Below are the code and all the weights of a small trained network. Each question names an input and a class and asks about switching units off, where a switched-off unit gives its printed mean instead of its output.

import numpy as np


def w(rows, s, z=0):
    codes = np.array(rows[::2]) - 128.0
    scale = np.full(codes.shape[1], s)
    scale[-1] = z or s
    return codes * scale


def f(y):
    return np.maximum(y, 0)


def log_softmax(a):
    a = a - a.max(-1, keepdims=True)
    return a - np.log(np.exp(a).sum(-1, keepdims=True))


def net(x, mask):
    res = np.array(x, float).reshape(1, 7) / 4 @ E
    y = f(res @ A[0][:, :-1].T + A[0][:, -1])
    res = res + np.where(mask, y, B[0][:, -1]) @ B[0][:, :-1]
    return log_softmax(res[-1] @ U[:, :-1].T + U[:, -1])


A, B = {}, {}
E = w([
[208,53,123,205,34,115,93,118,27,82,128],'x0',
[144,116,86,121,129,104,148,181,131,96,104],'x1',
[75,118,46,218,139,87,217,56,143,181,250],'x2',
[121,154,134,144,129,118,130,141,136,75,142],'x3',
[185,196,128,148,106,2,31,184,171,227,171],'x4',
[122,121,118,126,116,115,152,163,105,149,84],'x5',
[125,151,141,127,120,172,133,152,88,126,197],'x6',
],0.0087)
A[0] = w([
[146,98,144,106,154,132,128,123,109,123,171,180],'N0',
[194,82,136,196,15,106,81,99,75,76,140,132],'N1',
[77,200,112,97,225,162,173,125,164,149,96,107],'N2',
[124,154,145,147,187,213,145,98,84,118,133,169],'N3',
[39,174,117,67,186,92,191,136,150,150,149,98],'N4',
[164,187,92,158,114,21,71,161,139,207,180,172],'N5',
[141,64,141,123,158,186,186,116,143,104,103,149],'N6',
[97,61,146,141,157,212,218,96,122,81,97,166],'N7',
[154,124,150,58,159,119,183,131,146,150,117,109],'N8',
[171,30,143,212,69,110,115,83,37,102,129,107],'N9',
[148,101,95,183,94,158,133,155,111,153,112,113],'N10',
[90,128,41,215,111,88,207,64,139,137,176,99],'N11',
[198,163,198,36,123,177,48,131,93,76,51,1],'N12',
[187,54,142,181,60,136,107,113,105,123,133,107],'N13',
[112,162,83,115,144,150,139,104,146,166,141,79],'N14',
[122,152,128,150,102,110,117,141,118,164,111,102],'N15',
[162,118,206,73,83,163,107,164,138,118,69,31],'N16',
[147,121,157,116,212,160,151,162,164,143,141,78],'N17',
[112,116,83,126,142,185,163,86,125,75,109,170],'N18',
[91,91,78,99,119,196,215,54,102,80,105,142],'N19',
[166,62,103,235,75,119,115,80,54,103,118,75],'N20',
[99,122,17,255,145,106,224,66,103,180,169,74],'N21',
[81,166,76,51,169,169,141,148,176,163,136,109],'N22',
[180,218,118,110,114,92,87,139,124,170,171,158],'N23',
[97,89,105,145,100,86,200,68,138,153,143,69],'N24',
],0.0076,0.0019)
B[0] = w([
[115,142,112,107,141,152,131,113,147,160,95,143],'N0',
[101,167,136,112,197,45,163,126,158,135,159,227],'N1',
[85,26,194,118,190,47,177,138,148,128,168,194],'N2',
[157,120,130,135,116,115,152,81,190,131,100,173],'N3',
[68,83,151,94,171,48,155,220,142,121,161,191],'N4',
[219,241,70,246,58,151,143,79,188,167,55,246],'N5',
[119,131,61,181,111,126,158,131,170,154,98,184],'N6',
[254,193,130,202,110,124,137,87,208,227,49,217],'N7',
[100,118,161,151,152,128,121,129,122,91,127,157],'N8',
[121,98,193,104,201,65,164,171,130,152,163,223],'N9',
[110,84,140,132,141,121,137,149,163,132,124,160],'N10',
[122,77,110,73,90,231,69,122,32,66,89,226],'N11',
[117,95,115,48,98,213,34,76,63,43,95,239],'N12',
[137,98,128,126,196,86,158,161,167,152,186,194],'N13',
[97,113,155,104,155,142,122,124,145,126,124,156],'N14',
[142,150,132,197,145,146,129,137,134,125,101,152],'N15',
[116,84,104,63,97,157,47,68,130,73,123,202],'N16',
[115,108,182,89,161,89,133,125,156,106,137,157],'N17',
[186,202,139,170,136,170,163,130,142,147,69,185],'N18',
[193,215,96,237,43,135,184,77,225,180,79,214],'N19',
[71,99,236,88,204,60,146,191,161,150,221,214],'N20',
[60,62,91,73,67,229,5,132,45,76,131,244],'N21',
[124,94,177,105,175,50,140,166,115,140,170,185],'N22',
[164,155,139,205,128,101,123,101,160,167,69,200],'N23',
[88,149,152,64,85,143,77,100,118,104,184,182],'N24',
],0.0064,0.013)
U = w([
[202,190,94,223,69,139,160,145,157,179,76,254],'0',
[94,67,171,121,255,72,178,191,123,127,176,89],'1',
[104,72,98,93,58,224,59,153,53,56,113,39],'2',
],0.0093,0.0013)

Each question gives the input, the list of numbers given to net, and the class t.
The units are the neurons (one row each of A and B). Each row of codes is followed by its name. A weight is (code - 128) times the scale printed after its matrix; where a second scale follows, it is the last column's (A, B and U).
mask holds one flag per neuron, in row order. A switched-off neuron (its flag False) gives its mean, the last column of its row in B, instead of its output. The means were averaged over made-up inputs and are rounded, as every weight is.
A unit's drop is (log p(t) with every unit on - log p(t) with that unit switched off) / (log p(t) with every unit on - log p(t) with every unit switched off).
The circuit of an input: a set's keep is (log p(t) with only the set's units on - log p(t) with every unit switched off) / (log p(t) with every unit on - log p(t) with every unit switched off). Starting from the 12 units with the biggest drops (on a tie, the unit counted first), units are removed one at a time, each time the one whose removal leaves the highest keep (on an exact tie, the one counted first), for as long as the keep stays at least 0.8.
circuit, biggest first: the units of the circuit, biggest drop first
top k neurons: the k neurons with the biggest drops, biggest first
drop when u is switched off: that unit's drop, to one decimal
input [-6,8,8,-2,-7,-5,4], class 2: circuit, biggest first : N21
input [2,-6,-2,8,1,1,3], class 1: circuit, biggest first : N21, N5
input [5,7,-6,-2,-6,-2,-6], class 0: top 2 neurons : N7, N21
input [2,0,-2,1,-1,3,2], class 1: top 4 neurons : N21, N5, N11, N19
input [-6,-4,-2,-5,-8,-8,0], class 0: top 2 neurons : N19, N7
input [6,2,7,-5,0,-7,8], class 2: top 3 neurons : N21, N11, N2
input [-3,4,6,0,5,6,2], class 2: top 2 neurons : N21, N11
input [-7,-5,0,-7,-7,-8,-3], class 0: top 4 neurons : N19, N7, N20, N18
input [5,8,5,3,-3,5,1], class 1: top 4 neurons : N20, N9, N12, N1
input [5,1,5,-3,3,2,0], class 1: top 2 neurons : N20, N12
input [1,7,-6,4,-6,6,-7], class 0: top 3 neurons : N7, N21, N19
input [-7,2,-6,-7,3,7,-1], class 1: top 2 neurons : N21, N2
input [5,0,-3,-7,-6,6,0], class 0: top 2 neurons : N19, N7
input [-5,1,-7,-8,4,5,1], class 2: circuit, biggest first : N12
input [6,-4,7,-8,-3,0,-3], class 2: top 4 neurons : N21, N11, N24, N2
input [-5,3,2,-2,-5,-3,-7], class 0: top 3 neurons : N19, N7, N20
input [8,-5,-8,8,5,3,-4], class 1: drop when N1 is switched off : 0.8
input [-5,6,2,4,-7,7,3], class 0: drop when N7 is switched off : 0.2
input [4,0,6,3,-1,8,7], class 2: drop when N21 is switched off : 2.1
input [5,2,4,5,3,-7,-5], class 1: circuit, biggest first : N20
input [-4,-2,6,1,0,-6,8], class 2: drop when N21 is switched off : 0.5
